Below are the code and all the weights of a small trained network. Each question names an input and a target symbol and asks about switching units off, where a switched-off unit gives its printed mean instead of its output.

import numpy as np


def w(rows, s, z=0):
    codes = np.array(rows[::2]) - 128.0
    scale = np.full(codes.shape[1], s)
    scale[-1] = z or s
    return codes * scale


def norm(h):
    return h / np.sqrt((h * h).mean(-1, keepdims=True) + 1e-5)


def f(y):
    return np.maximum(y, 0)


def softmax(a):
    e = np.exp(a - a.max(-1, keepdims=True))
    return e / e.sum(-1, keepdims=True)


def log_softmax(a):
    a = a - a.max(-1, keepdims=True)
    return a - np.log(np.exp(a).sum(-1, keepdims=True))


def net(x, mask):
    ids = ['ΘΞΠΩαβγεζημτφψ'.index(c) for c in x.split()]
    T = len(ids)
    res = E[ids] + P[:T]
    u = 0
    for l in range(3):
        r = norm(res)
        for j in range(2):
            rows = slice(2 * j, 2 * j + 2)
            q, k, v = (r @ M[l][rows].T for M in (Q, K, V))
            z = softmax(np.where(np.tri(T) > 0, q @ k.T / 2**0.5, -1e9)) @ v
            o = O[l][rows]
            res = res + np.where(mask[u + j], z, o[:, -1]) @ o[:, :-1]
        u += 2
        y = f(norm(res) @ A[l][:, :-1].T + A[l][:, -1])
        res = res + np.where(mask[u : u + 4], y, B[l][:, -1]) @ B[l][:, :-1]
        u += 4
    return log_softmax(norm(res)[-1] @ U[:, :-1].T + U[:, -1])


Q, K, V, O, A, B = {}, {}, {}, {}, {}, {}
E = w([
[63,177,115],'Θ',
[155,188,207],'Ξ',
[96,101,157],'Π',
[95,98,155],'Ω',
[170,175,166],'α',
[186,140,248],'β',
[163,151,107],'γ',
[178,177,171],'ε',
[97,98,152],'ζ',
[172,105,115],'η',
[187,130,194],'μ',
[160,109,113],'τ',
[167,100,116],'φ',
[175,105,117],'ψ',
],0.013)
P = w([
[2,18,66],'0',
[125,162,162],'1',
[84,107,164],'2',
[95,93,148],'3',
[57,89,125],'4',
[28,99,117],'5',
],0.0032)
Q[0] = w([
[168,82,87],'0.h0',
[3,90,206],'0.h0',
[154,135,147],'0.h1',
[159,117,86],'0.h1',
],0.0057)
K[0] = w([
[168,93,2],'0.h0',
[81,171,203],'0.h0',
[58,162,166],'0.h1',
[144,159,133],'0.h1',
],0.0095)
V[0] = w([
[220,135,117],'0.h0',
[158,164,4],'0.h0',
[216,164,64],'0.h1',
[43,122,1],'0.h1',
],0.0048)
O[0] = w([
[103,232,163,114],'0.h0',
[139,135,153,2],'0.h0',
[137,58,80,49],'0.h1',
[141,51,254,33],'0.h1',
],0.0051,0.0027)
A[0] = w([
[158,104,83,153],'0.n0',
[155,144,49,104],'0.n1',
[254,57,177,2],'0.n2',
[63,195,166,111],'0.n3',
],0.0097,0.00096)
B[0] = w([
[255,181,56,175],'0.n0',
[43,149,154,190],'0.n1',
[125,92,119,237],'0.n2',
[173,103,84,254],'0.n3',
],0.0085,0.0038)
Q[1] = w([
[181,83,151],'1.h0',
[103,168,207],'1.h0',
[55,254,172],'1.h1',
[47,152,194],'1.h1',
],0.0069)
K[1] = w([
[138,91,178],'1.h0',
[120,83,50],'1.h0',
[115,2,149],'1.h1',
[82,19,99],'1.h1',
],0.0081)
V[1] = w([
[255,147,128],'1.h0',
[176,78,184],'1.h0',
[109,77,112],'1.h1',
[115,147,69],'1.h1',
],0.0065)
O[1] = w([
[98,55,174,255],'1.h0',
[175,104,126,181],'1.h0',
[120,83,2,147],'1.h1',
[98,167,149,166],'1.h1',
],0.0069,0.0006)
A[1] = w([
[149,225,175,118],'1.n0',
[130,2,144,251],'1.n1',
[65,140,75,197],'1.n2',
[52,141,130,138],'1.n3',
],0.008,0.0025)
B[1] = w([
[47,7,76,204],'1.n0',
[110,237,248,253],'1.n1',
[226,54,253,194],'1.n2',
[242,103,207,169],'1.n3',
],0.0038,0.0056)
Q[2] = w([
[128,137,144],'2.h0',
[1,128,106],'2.h0',
[137,131,154],'2.h1',
[187,155,65],'2.h1',
],0.0085)
K[2] = w([
[134,127,119],'2.h0',
[10,189,133],'2.h0',
[128,126,59],'2.h1',
[2,108,120],'2.h1',
],0.0077)
V[2] = w([
[48,33,90],'2.h0',
[120,210,62],'2.h0',
[230,174,73],'2.h1',
[53,254,145],'2.h1',
],0.0051)
O[2] = w([
[197,99,176,48],'2.h0',
[133,192,68,6],'2.h0',
[106,106,11,80],'2.h1',
[2,107,158,61],'2.h1',
],0.008,0.0025)
A[2] = w([
[94,156,252,212],'2.n0',
[131,63,195,248],'2.n1',
[255,144,53,91],'2.n2',
[22,130,30,105],'2.n3',
],0.0072,0.0016)
B[2] = w([
[216,172,92,255],'2.n0',
[187,179,93,232],'2.n1',
[25,2,149,220],'2.n2',
[92,179,111,154],'2.n3',
],0.0092,0.0061)
U = w([
[211,162,32,143],'Θ',
[245,183,254,238],'Ξ',
[124,34,122,75],'Π',
[91,168,89,80],'Ω',
[50,36,124,170],'α',
[130,49,97,61],'β',
[143,49,106,54],'γ',
[146,34,115,58],'ε',
[17,188,133,178],'ζ',
[41,168,120,166],'η',
[126,56,216,5],'μ',
[185,50,87,58],'τ',
[93,71,127,42],'φ',
[61,57,163,145],'ψ',
],0.0076,0.0027)

Each question gives the input, a string of symbols that net reads in full, and the target symbol t.
The units are the heads (2 rows each of Q, K, V and O) and the neurons (one row each of A and B). Each row of codes is followed by its name. A weight is (code - 128) times the scale printed after its matrix; where a second scale follows, it is the last column's (O, A, B and U).
mask holds one flag per unit, layer by layer, with each layer's heads first. A switched-off unit (its flag False) gives its mean, the last column of its rows in O or B, instead of its output. The means were averaged over made-up inputs and are rounded, as every weight is.
A unit's drop is (log p(t) with every unit on - log p(t) with that unit switched off) / (log p(t) with every unit on - log p(t) with every unit switched off).
unit that matters most: the unit with the biggest drop
k most important neurons: the k neurons with the biggest drops, biggest first
top k neurons in layer l: the k neurons of layer l with the biggest drops, biggest first
which heads matter: for each layer, one digit per head in row order, 1 if its drop is at least 0.15 and else 0, layers parted by /
drop when u is switched off: that unit's drop, to one decimal
input α β Ω ζ ζ η, target ζ: 3 most important neurons : 0.n0, 0.n1, 1.n3
input α ψ β η, target ζ: which heads matter : 01 / 00 / 00
input α Π α, target ζ: which heads matter : 01 / 00 / 00
input Ξ ε α ψ α φ, target Ξ: 2 most important neurons : 1.n0, 0.n3
input Θ ψ ζ Π, target Ξ: which heads matter : 10 / 00 / 00
input Ξ φ τ Π η, target Ξ: 4 most important neurons : 0.n1, 1.n0, 0.n3, 1.n2
input Ξ ε η, target Ξ: which heads matter : 10 / 11 / 01
input β ζ Ω τ α, target Θ: which heads matter : 01 / 11 / 01
input β ε η Ω τ ε, target Θ: which heads matter : 11 / 11 / 01
input Ξ Π ψ, target Ξ: unit that matters most : 1.h0
input Θ ψ Ω τ ζ, target Ξ: 2 most important neurons : 1.n1, 0.n3
input α μ φ, target ζ: 2 most important neurons : 0.n0, 0.n1
input β Π Π ε, target Θ: which heads matter : 11 / 10 / 01
input Ω η α τ β ζ, target Ξ: which heads matter : 00 / 00 / 00
input Ξ η Ω Ξ ψ Θ, target Ξ: top 2 neurons in layer 1 : 1.n0, 1.n2
input Ξ γ τ, target Ξ: which heads matter : 10 / 11 / 01
input α Π γ, target ζ: which heads matter : 01 / 00 / 00
input β Ω μ Π α, target Θ: 2 most important neurons : 0.n1, 0.n3
input α η Θ γ, target ζ: top neuron in layer 0 : 0.n1
input Ξ μ φ, target Ξ: 3 most important neurons : 0.n3, 1.n0, 0.n1
input Ξ α Ω τ, target Ξ: top neuron in layer 0 : 0.n3
input Ξ Π α ψ Ξ Ω, target Ξ: top 2 neurons in layer 0 : 0.n1, 0.n3
input Ξ Θ Ω, target Ξ: drop when 1.n0 is switched off : 0.0
